Here is a tiny trained network, its code and every weight. The questions are about switching its units off for an input and a target symbol, where a switched-off unit gives its printed mean instead of its output.

import numpy as np


def w(rows, s, z=0):
    codes = np.array(rows[::2]) - 128.0
    scale = np.full(codes.shape[1], s)
    scale[-1] = z or s
    return codes * scale


def norm(h):
    return h / np.sqrt((h * h).mean(-1, keepdims=True) + 1e-5)


def f(y):
    return np.maximum(y, 0)


def softmax(a):
    e = np.exp(a - a.max(-1, keepdims=True))
    return e / e.sum(-1, keepdims=True)


def log_softmax(a):
    a = a - a.max(-1, keepdims=True)
    return a - np.log(np.exp(a).sum(-1, keepdims=True))


def net(x, mask):
    ids = ['δηξπτφψ'.index(c) for c in x.split()]
    T = len(ids)
    res = E[ids] + P[:T]
    q, k, v = (norm(res) @ M[0].T for M in (Q, K, V))
    z = softmax(np.where(np.tri(T) > 0, q @ k.T / 3**0.5, -1e9)) @ v
    res = res + np.where(mask[0], z, O[0][:, -1]) @ O[0][:, :-1]
    y = f(norm(res) @ A[0][:, :-1].T + A[0][:, -1])
    res = res + np.where(mask[1:9], y, B[0][:, -1]) @ B[0][:, :-1]
    return log_softmax(norm(res)[-1] @ U[:, :-1].T + U[:, -1])


Q, K, V, O, A, B = {}, {}, {}, {}, {}, {}
E = w([
[64,199,83,152,166,132],'δ',
[113,194,66,142,138,131],'η',
[155,191,119,96,179,86],'ξ',
[151,224,47,110,150,115],'π',
[173,147,81,152,193,94],'τ',
[166,104,175,54,117,164],'φ',
[114,157,255,64,146,175],'ψ',
],0.0042)
P = w([
[96,37,194,120,92,73],'0',
[112,49,167,158,110,128],'1',
[116,60,100,25,169,138],'2',
[167,164,206,179,106,50],'3',
[134,99,162,225,69,165],'4',
[122,81,84,77,189,162],'5',
[174,166,210,198,99,26],'6',
[163,124,103,244,78,209],'7',
[133,88,83,110,211,189],'8',
[167,134,200,189,99,4],'9',
],0.004)
Q[0] = w([
[113,100,98,178,79,153],'H0',
[106,89,82,14,212,254],'H0',
[78,80,69,43,183,183],'H0',
],0.0089)
K[0] = w([
[178,189,123,137,171,75],'H0',
[82,102,137,91,63,2],'H0',
[79,102,93,122,70,13],'H0',
],0.0086)
V[0] = w([
[25,160,109,120,71,150],'H0',
[135,254,106,87,105,64],'H0',
[159,73,36,143,98,46],'H0',
],0.005)
O[0] = w([
[84,2,100,112,158,107,106],'H0',
[104,134,76,39,78,75,8],'H0',
[169,130,170,207,86,40,213],'H0',
],0.0061,0.0013)
A[0] = w([
[148,49,131,197,104,69,103],'N0',
[127,147,186,142,82,42,86],'N1',
[254,115,169,32,92,120,75],'N2',
[165,162,155,187,127,247,15],'N3',
[133,73,161,183,26,128,4],'N4',
[177,71,149,87,46,203,189],'N5',
[74,129,95,95,133,71,183],'N6',
[173,141,99,62,187,228,201],'N7',
],0.006,0.0023)
B[0] = w([
[71,211,169,143,89,149,237],'N0',
[130,77,78,45,134,168,248],'N1',
[104,141,147,222,170,167,198],'N2',
[154,28,108,123,188,157,255],'N3',
[254,173,45,102,160,185,165],'N4',
[157,140,40,130,128,37,197],'N5',
[170,92,136,151,107,130,212],'N6',
[97,176,180,71,62,138,249],'N7',
],0.0073,0.0028)
U = w([
[140,254,157,160,93,80,209],'δ',
[184,127,115,215,211,172,211],'η',
[169,97,82,112,111,61,50],'ξ',
[119,144,80,119,40,185,162],'π',
[46,76,146,215,129,81,149],'τ',
[109,38,83,46,174,167,143],'φ',
[103,167,213,84,154,205,1],'ψ',
],0.0089,0.0015)

Each question gives the input, a string of symbols that net reads in full, and the target symbol t.
The units are the heads (3 rows each of Q, K, V and O) and the neurons (one row each of A and B). Each row of codes is followed by its name. A weight is (code - 128) times the scale printed after its matrix; where a second scale follows, it is the last column's (O, A, B and U).
mask holds one flag per unit, heads first, then neurons. A switched-off unit (its flag False) gives its mean, the last column of its rows in O or B, instead of its output. The means were averaged over made-up inputs and are rounded, as every weight is.
A unit's drop is (log p(t) with every unit on - log p(t) with that unit switched off) / (log p(t) with every unit on - log p(t) with every unit switched off).
The circuit of an input: a set's keep is (log p(t) with only the set's units on - log p(t) with every unit switched off) / (log p(t) with every unit on - log p(t) with every unit switched off). Starting from all 9 units, units are removed one at a time, each time the one whose removal leaves the highest keep (on an exact tie, the one counted first), for as long as the keep stays at least 0.8.
circuit, biggest first: the units of the circuit, biggest drop first
most important unit: the unit with the biggest drop
k most important neurons: the k neurons with the biggest drops, biggest first
input δ φ τ δ π δ δ, target φ: circuit, biggest first => (N1; H0)
input ψ ξ δ ξ φ τ π τ η τ, target δ: 2 most important neurons => (N0; N3)
input φ φ η η η δ ψ τ η, target ψ: circuit, biggest first => (N7)
input ξ δ ξ τ φ φ φ δ δ, target δ: 2 most important neurons => (N1; N3)
input η τ π φ φ φ π δ η, target τ: circuit, biggest first => (H0; N0)
input φ δ π, target ψ: circuit, biggest first => (N7; H0)
input η ψ τ, target τ: circuit, biggest first => (H0; N0; N1)
input δ δ δ η, target π: 3 most important neurons => (N0; N1; N3)
input τ ξ η, target η: circuit, biggest first => (H0; N7)
input ξ δ δ φ δ ξ π φ δ, target δ: circuit, biggest first => (H0; N3)
input φ δ φ, target ψ: circuit, biggest first => (N7; N2)
input τ τ ψ, target η: circuit, biggest first => (H0; N2; N7)
input φ τ δ, target ψ: circuit, biggest first => (N7; H0)
input φ δ δ τ δ ξ, target ψ: most important unit => N7
input δ δ η τ δ π δ ψ δ π, target ψ: circuit, biggest first => (H0; N7)
input π δ ψ, target ξ: 3 most important neurons => (N5; N3; N6)
input δ δ τ η τ τ δ δ τ, target φ: 2 most important neurons => (N7; N2)
input τ φ δ τ δ δ φ ξ φ π, target η: 3 most important neurons => (N7; N0; N5)
input ξ φ π ψ δ, target φ: 2 most important neurons => (N0; N2)
input η π δ η δ η η δ φ, target τ: 2 most important neurons => (N0; N2)
input τ φ π δ δ δ δ, target τ: circuit, biggest first => (H0)
input τ ψ π, target η: 3 most important neurons => (N7; N0; N2)
input φ φ ξ δ δ δ φ ψ, target φ: circuit, biggest first => (N3; H0)
input τ δ δ ξ, target φ: 2 most important neurons => (N1; N7)
input η δ τ η δ φ, target τ: 2 most important neurons => (N2; N0)
input ξ δ τ η η φ, target δ: 2 most important neurons => (N7; N5)
input ξ ψ δ ψ τ τ δ δ δ τ, target δ: most important neuron => (N0)
